Below are the code and all the weights of a small trained network. Each question names an input and a target symbol and asks about switching units off, where a switched-off unit gives its printed mean instead of its output.

import numpy as np


def w(rows, s, z=0):
    codes = np.array(rows[::2]) - 128.0
    scale = np.full(codes.shape[1], s)
    scale[-1] = z or s
    return codes * scale


def f(y):
    return np.maximum(y, 0)


def softmax(a):
    e = np.exp(a - a.max(-1, keepdims=True))
    return e / e.sum(-1, keepdims=True)


def log_softmax(a):
    a = a - a.max(-1, keepdims=True)
    return a - np.log(np.exp(a).sum(-1, keepdims=True))


def net(x, mask):
    ids = ['ΓΛΠΩαβδζθ'.index(c) for c in x.split()]
    T = len(ids)
    res = E[ids] + P[:T]
    u = 0
    for l in range(3):
        q, k, v = (res @ M[l].T for M in (Q, K, V))
        z = softmax(np.where(np.tri(T) > 0, q @ k.T / 3**0.5, -1e9)) @ v
        res = res + np.where(mask[u], z, O[l][:, -1]) @ O[l][:, :-1]
        u += 1
        y = f(res @ A[l][:, :-1].T + A[l][:, -1])
        res = res + np.where(mask[u : u + 12], y, B[l][:, -1]) @ B[l][:, :-1]
        u += 12
    return log_softmax(res[-1] @ U[:, :-1].T + U[:, -1])


Q, K, V, O, A, B = {}, {}, {}, {}, {}, {}
E = w([
[91,98,145,128,216,44],'Γ',
[172,98,119,206,218,90],'Λ',
[57,80,123,48,195,92],'Π',
[87,120,157,107,254,107],'Ω',
[126,124,157,170,251,142],'α',
[171,131,60,69,247,74],'β',
[105,60,104,179,98,59],'δ',
[103,37,69,70,112,85],'ζ',
[135,225,104,84,123,109],'θ',
],0.0082)
P = w([
[164,164,186,80,77,55],'0',
[153,85,139,140,83,128],'1',
[152,89,113,155,62,123],'2',
[124,131,93,177,85,120],'3',
[107,148,54,200,79,108],'4',
[102,177,34,218,102,114],'5',
[89,191,2,238,117,113],'6',
],0.0061)
Q[0] = w([
[98,172,119,122,207,128],'0.h0',
[72,252,16,156,118,99],'0.h0',
[155,119,87,127,87,97],'0.h0',
],0.029)
K[0] = w([
[117,103,142,160,54,169],'0.h0',
[99,4,122,89,117,152],'0.h0',
[125,176,125,131,161,160],'0.h0',
],0.03)
V[0] = w([
[123,44,159,123,212,173],'0.h0',
[66,144,181,162,6,61],'0.h0',
[141,15,249,166,79,94],'0.h0',
],0.0019)
O[0] = w([
[59,208,145,142,150,117,168],'0.h0',
[195,75,250,59,56,76,168],'0.h0',
[55,218,209,169,212,62,254],'0.h0',
],0.0012,0.00069)
A[0] = w([
[47,63,87,68,148,220,40],'0.n0',
[66,92,130,143,169,220,121],'0.n1',
[127,122,149,129,99,185,118],'0.n2',
[122,117,165,144,102,227,55],'0.n3',
[147,114,149,122,119,151,80],'0.n4',
[104,126,163,121,118,171,21],'0.n5',
[135,135,157,113,79,239,65],'0.n6',
[132,87,135,222,110,187,98],'0.n7',
[102,125,189,147,47,232,77],'0.n8',
[106,145,119,143,120,170,1],'0.n9',
[124,150,153,135,97,251,66],'0.n10',
[115,120,125,134,126,139,77],'0.n11',
],0.011,0.0032)
B[0] = w([
[180,177,165,218,178,123,194],'0.n0',
[126,92,82,147,82,7,224],'0.n1',
[131,142,125,115,101,136,128],'0.n2',
[58,69,135,123,91,67,128],'0.n3',
[88,115,115,137,127,142,128],'0.n4',
[115,76,133,81,192,69,128],'0.n5',
[77,13,142,165,141,164,128],'0.n6',
[35,136,143,24,140,74,248],'0.n7',
[99,75,65,24,228,106,128],'0.n8',
[89,126,136,197,147,95,128],'0.n9',
[98,112,145,89,151,165,128],'0.n10',
[117,137,141,133,139,126,128],'0.n11',
],0.011,0.0012)
Q[1] = w([
[121,128,103,146,143,147],'1.h0',
[112,155,71,65,165,1],'1.h0',
[99,190,73,123,150,62],'1.h0',
],0.074)
K[1] = w([
[115,116,119,157,107,162],'1.h0',
[195,252,215,68,47,121],'1.h0',
[189,156,165,99,57,207],'1.h0',
],0.041)
V[1] = w([
[109,117,247,134,66,175],'1.h0',
[162,214,152,81,109,190],'1.h0',
[148,116,110,198,142,83],'1.h0',
],0.014)
O[1] = w([
[98,133,54,196,147,59,1],'1.h0',
[99,138,120,85,154,254,57],'1.h0',
[152,115,187,171,122,118,196],'1.h0',
],0.0098,0.0025)
A[1] = w([
[165,129,117,204,112,174,63],'1.n0',
[161,104,85,167,108,154,38],'1.n1',
[135,138,126,141,128,131,71],'1.n2',
[173,122,109,97,43,97,3],'1.n3',
[68,168,57,143,128,178,46],'1.n4',
[123,183,118,245,83,92,133],'1.n5',
[122,146,127,149,106,133,71],'1.n6',
[147,142,114,173,116,149,73],'1.n7',
[145,254,59,170,43,92,74],'1.n8',
[58,163,105,196,117,226,49],'1.n9',
[121,20,140,196,138,102,123],'1.n10',
[177,158,172,216,166,162,87],'1.n11',
],0.0082,0.0054)
B[1] = w([
[124,115,134,105,124,130,128],'1.n0',
[114,121,116,122,143,101,128],'1.n1',
[153,139,102,148,120,115,128],'1.n2',
[153,56,143,124,139,120,133],'1.n3',
[146,83,143,249,102,62,146],'1.n4',
[191,88,166,97,141,151,230],'1.n5',
[119,118,124,131,132,128,128],'1.n6',
[130,133,139,115,121,127,128],'1.n7',
[155,169,112,132,81,96,149],'1.n8',
[133,102,74,137,126,47,144],'1.n9',
[158,213,99,124,104,111,253],'1.n10',
[157,83,64,119,157,131,135],'1.n11',
],0.014,0.0044)
Q[2] = w([
[95,85,97,153,78,148],'2.h0',
[187,110,147,66,87,112],'2.h0',
[53,71,97,136,148,250],'2.h0',
],0.027)
K[2] = w([
[195,154,87,154,68,136],'2.h0',
[153,173,239,123,164,141],'2.h0',
[45,216,4,203,73,243],'2.h0',
],0.021)
V[2] = w([
[66,26,60,105,103,135],'2.h0',
[44,128,184,88,5,62],'2.h0',
[14,185,184,131,243,80],'2.h0',
],0.015)
O[2] = w([
[69,196,40,143,111,122,11],'2.h0',
[199,165,28,64,150,139,171],'2.h0',
[114,6,61,124,104,117,100],'2.h0',
],0.013,0.011)
A[2] = w([
[66,90,126,175,131,160,36],'2.n0',
[92,65,128,165,132,134,138],'2.n1',
[122,123,94,108,97,164,46],'2.n2',
[123,137,98,139,173,112,131],'2.n3',
[87,181,128,171,105,166,49],'2.n4',
[106,134,146,88,130,224,1],'2.n5',
[88,82,68,125,143,124,89],'2.n6',
[94,76,126,108,141,160,113],'2.n7',
[126,129,97,145,112,164,104],'2.n8',
[144,127,106,120,144,166,95],'2.n9',
[123,112,164,117,136,171,40],'2.n10',
[93,121,153,67,106,247,209],'2.n11',
],0.016,0.0075)
B[2] = w([
[177,143,151,45,98,72,183],'2.n0',
[138,175,85,189,176,64,254],'2.n1',
[97,144,175,128,143,118,147],'2.n2',
[102,114,128,98,72,125,190],'2.n3',
[77,46,87,166,117,138,160],'2.n4',
[179,102,90,138,52,110,152],'2.n5',
[158,141,165,142,104,229,237],'2.n6',
[130,156,110,167,110,139,205],'2.n7',
[137,126,161,99,141,128,147],'2.n8',
[98,121,150,110,112,99,169],'2.n9',
[88,146,111,117,52,117,201],'2.n10',
[62,142,139,124,253,137,202],'2.n11',
],0.02,0.0076)
U = w([
[214,4,119,93,130,86,200],'Γ',
[205,165,165,110,152,109,1],'Λ',
[135,99,207,149,86,82,96],'Π',
[148,171,70,73,88,77,116],'Ω',
[185,135,105,188,119,138,121],'α',
[149,117,117,163,127,19,78],'β',
[156,102,137,94,81,171,109],'δ',
[108,57,109,150,81,87,141],'ζ',
[101,113,144,122,206,118,218],'θ',
],0.0038,0.0053)

Each question gives the input, a string of symbols that net reads in full, and the target symbol t.
The units are the heads (3 rows each of Q, K, V and O) and the neurons (one row each of A and B). Each row of codes is followed by its name. A weight is (code - 128) times the scale printed after its matrix; where a second scale follows, it is the last column's (O, A, B and U).
mask holds one flag per unit, layer by layer, with each layer's heads first. A switched-off unit (its flag False) gives its mean, the last column of its rows in O or B, instead of its output. The means were averaged over made-up inputs and are rounded, as every weight is.
A unit's drop is (log p(t) with every unit on - log p(t) with that unit switched off) / (log p(t) with every unit on - log p(t) with every unit switched off).
The circuit of an input: a set's keep is (log p(t) with only the set's units on - log p(t) with every unit switched off) / (log p(t) with every unit on - log p(t) with every unit switched off). Starting from the 12 units with the biggest drops (on a tie, the unit counted first), units are removed one at a time, each time the one whose removal leaves the highest keep (on an exact tie, the one counted first), for as long as the keep stays at least 0.8.
units of the circuit, in order: the units of the circuit, biggest drop first
most important unit: the unit with the biggest drop
top k neurons: the k neurons with the biggest drops, biggest first
k most important neurons of layer l: the k neurons of layer l with the biggest drops, biggest first
input β δ Ω Π, target θ: units of the circuit, in order	2.n11; 1.h0
input Γ β Ω δ Ω θ ζ, target θ: units of the circuit, in order	1.h0; 2.n11
input θ Λ Λ Π δ Π, target δ: top 3 neurons	2.n6; 0.n7; 1.n5
input θ ζ Ω, target θ: units of the circuit, in order	1.h0; 2.n11
input β Ω Π α β ζ, target θ: units of the circuit, in order	2.n11; 1.h0
input Ω Ω ζ θ δ θ, target α: top 3 neurons	1.n8; 1.n9; 2.n6
input Γ Π Γ α β, target Γ: units of the circuit, in order	1.h0; 2.h0
input ζ ζ θ Π, target θ: units of the circuit, in order	1.h0; 2.n11
input ζ Ω δ Ω Ω Γ β, target Ω: most important neuron of layer 0	0.n0
input δ ζ Γ Γ Γ α θ, target θ: units of the circuit, in order	2.n11; 1.h0
input Π α Ω, target δ: top 2 neurons	2.n6; 1.n5
input α Γ α δ Γ, target β: top 3 neurons	2.n1; 0.n7; 1.n10
input β β Λ, target θ: 2 most important neurons of layer 0	0.n7; 0.n1
input Γ α Λ, target Γ: most important neuron of layer 2	2.n1
input Ω Π α Λ ζ, target α: 2 most important neurons of layer 1	1.n5; 1.n10
input β ζ Ω, target θ: top 2 neurons	2.n11; 1.n10
input Ω Ω Γ ζ Π Λ, target α: top 2 neurons	2.n6; 2.n1
input Ω β Λ Γ α, target α: top 4 neurons	2.n6; 2.n1; 1.n5; 2.n7
input ζ Π Γ δ, target Ω: top 2 neurons	1.n3; 1.n10
input Π Λ θ Γ, target θ: most important unit	1.h0
input Ω Γ α Ω, target α: 2 most important neurons of layer 1	1.n5; 1.n10
input ζ ζ θ, target θ: top 2 neurons	2.n11; 1.n10
input Ω ζ β Γ α Ω Γ, target α: top 4 neurons	2.n6; 2.n1; 1.n5; 0.n1
input Ω Λ Γ Π, target α: top 3 neurons	2.n6; 2.n1; 1.n5
